Below are the code and all the weights of a small trained network. Each question names an input and a class and asks about switching units off, where a switched-off unit gives its printed mean instead of its output.

import numpy as np


def w(rows, s, z=0):
    codes = np.array(rows[::2]) - 128.0
    scale = np.full(codes.shape[1], s)
    scale[-1] = z or s
    return codes * scale


def f(y):
    return y / 2 * (1 + np.tanh(0.7978845608 * (y + 0.044715 * y**3)))


def log_softmax(a):
    a = a - a.max(-1, keepdims=True)
    return a - np.log(np.exp(a).sum(-1, keepdims=True))


def net(x, mask):
    res = np.array(x, float).reshape(1, 5) / 4 @ E
    y = f(res @ A[0][:, :-1].T + A[0][:, -1])
    res = res + np.where(mask, y, B[0][:, -1]) @ B[0][:, :-1]
    return log_softmax(res[-1] @ U[:, :-1].T + U[:, -1])


A, B = {}, {}
E = w([
[113,116,148,96,106,173],'x0',
[255,164,42,94,5,171],'x1',
[230,37,219,155,44,124],'x2',
[110,111,151,91,102,189],'x3',
[118,209,190,205,120,236],'x4',
],0.0087)
A[0] = w([
[150,180,146,209,84,170,216],'neuron 0',
[181,169,163,109,117,125,53],'neuron 1',
[150,91,204,182,92,112,128],'neuron 2',
[166,66,185,169,236,93,120],'neuron 3',
[183,54,90,123,69,111,93],'neuron 4',
[54,137,139,226,173,154,69],'neuron 5',
[189,85,176,157,155,149,110],'neuron 6',
[164,127,119,146,123,106,53],'neuron 7',
[174,62,154,112,47,81,112],'neuron 8',
[149,146,9,103,164,195,38],'neuron 9',
[188,100,113,97,67,96,149],'neuron 10',
[162,60,209,184,119,118,37],'neuron 11',
[80,57,68,28,137,45,198],'neuron 12',
[192,92,92,123,111,92,43],'neuron 13',
[123,166,68,79,160,126,184],'neuron 14',
[108,81,105,36,167,81,178],'neuron 15',
[77,54,192,114,170,74,100],'neuron 16',
[204,81,120,109,92,118,9],'neuron 17',
[139,216,106,207,149,112,4],'neuron 18',
[91,163,146,106,160,180,124],'neuron 19',
[23,174,128,201,162,176,223],'neuron 20',
[180,66,103,91,103,110,56],'neuron 21',
[143,143,75,98,122,127,26],'neuron 22',
[182,162,64,139,116,164,2],'neuron 23',
[187,187,157,181,116,181,234],'neuron 24',
[212,234,99,93,104,191,64],'neuron 25',
],0.011,0.0042)
B[0] = w([
[63,100,116,82,79,83,230],'neuron 0',
[179,67,94,145,113,181,149],'neuron 1',
[156,45,42,115,83,79,200],'neuron 2',
[83,100,118,92,100,173,207],'neuron 3',
[147,215,203,161,187,206,201],'neuron 4',
[146,159,120,126,142,131,206],'neuron 5',
[105,28,106,88,64,123,176],'neuron 6',
[123,150,90,142,104,135,134],'neuron 7',
[213,195,221,186,185,182,212],'neuron 8',
[106,68,80,117,27,146,200],'neuron 9',
[93,219,133,167,109,196,208],'neuron 10',
[53,31,68,104,38,71,196],'neuron 11',
[121,55,56,84,36,100,255],'neuron 12',
[92,173,134,130,106,170,171],'neuron 13',
[57,68,84,88,82,139,208],'neuron 14',
[105,58,99,140,33,124,215],'neuron 15',
[126,59,66,92,34,142,213],'neuron 16',
[198,188,201,188,221,200,182],'neuron 17',
[114,131,170,170,99,141,172],'neuron 18',
[145,122,145,133,207,116,174],'neuron 19',
[149,165,222,65,244,93,254],'neuron 20',
[131,187,138,196,184,193,175],'neuron 21',
[127,149,89,127,55,163,151],'neuron 22',
[64,90,63,49,76,71,182],'neuron 23',
[17,125,108,77,52,88,236],'neuron 24',
[144,1,61,137,146,114,241],'neuron 25',
],0.0067,0.011)
U = w([
[1,62,118,69,59,105,120],'0',
[130,46,76,113,18,157,254],'1',
[91,190,218,146,204,162,13],'2',
],0.008,0.0023)

Each question gives the input, the list of numbers given to net, and the class t.
The units are the neurons (one row each of A and B). Each row of codes is followed by its name. A weight is (code - 128) times the scale printed after its matrix; where a second scale follows, it is the last column's (A, B and U).
mask holds one flag per neuron, in row order. A switched-off neuron (its flag False) gives its mean, the last column of its row in B, instead of its output. The means were averaged over made-up inputs and are rounded, as every weight is.
A unit's drop is (log p(t) with every unit on - log p(t) with that unit switched off) / (log p(t) with every unit on - log p(t) with every unit switched off).
The circuit of an input: a set's keep is (log p(t) with only the set's units on - log p(t) with every unit switched off) / (log p(t) with every unit on - log p(t) with every unit switched off). Starting from the 12 units with the biggest drops (on a tie, the unit counted first), units are removed one at a time, each time the one whose removal leaves the highest keep (on an exact tie, the one counted first), for as long as the keep stays at least 0.8.
circuit, biggest first: the units of the circuit, biggest drop first
k most important neurons: the k neurons with the biggest drops, biggest first
drop of u: that unit's drop, to one decimal
input [-5,5,-4,2,5], class 0: circuit, biggest first => (neuron 24; neuron 0)
input [-4,-8,0,5,4], class 2: 2 most important neurons => (neuron 20; neuron 12)
input [4,-7,1,5,-4], class 1: circuit, biggest first => (neuron 16; neuron 24)
input [-5,-8,-4,-5,2], class 2: circuit, biggest first => (neuron 20)
input [-5,7,-2,-6,4], class 0: circuit, biggest first => (neuron 24; neuron 23)
input [0,7,-2,0,3], class 0: 4 most important neurons => (neuron 24; neuron 23; neuron 0; neuron 8)
input [-2,0,5,-4,4], class 0: 2 most important neurons => (neuron 24; neuron 0)
input [7,0,6,5,6], class 0: 3 most important neurons => (neuron 24; neuron 0; neuron 11)
input [2,6,-3,4,4], class 0: drop of neuron 9 => -0.1
input [8,6,-2,3,3], class 0: drop of neuron 12 => 0.2
input [3,-1,-1,-4,1], class 2: drop of neuron 11 => 0.1
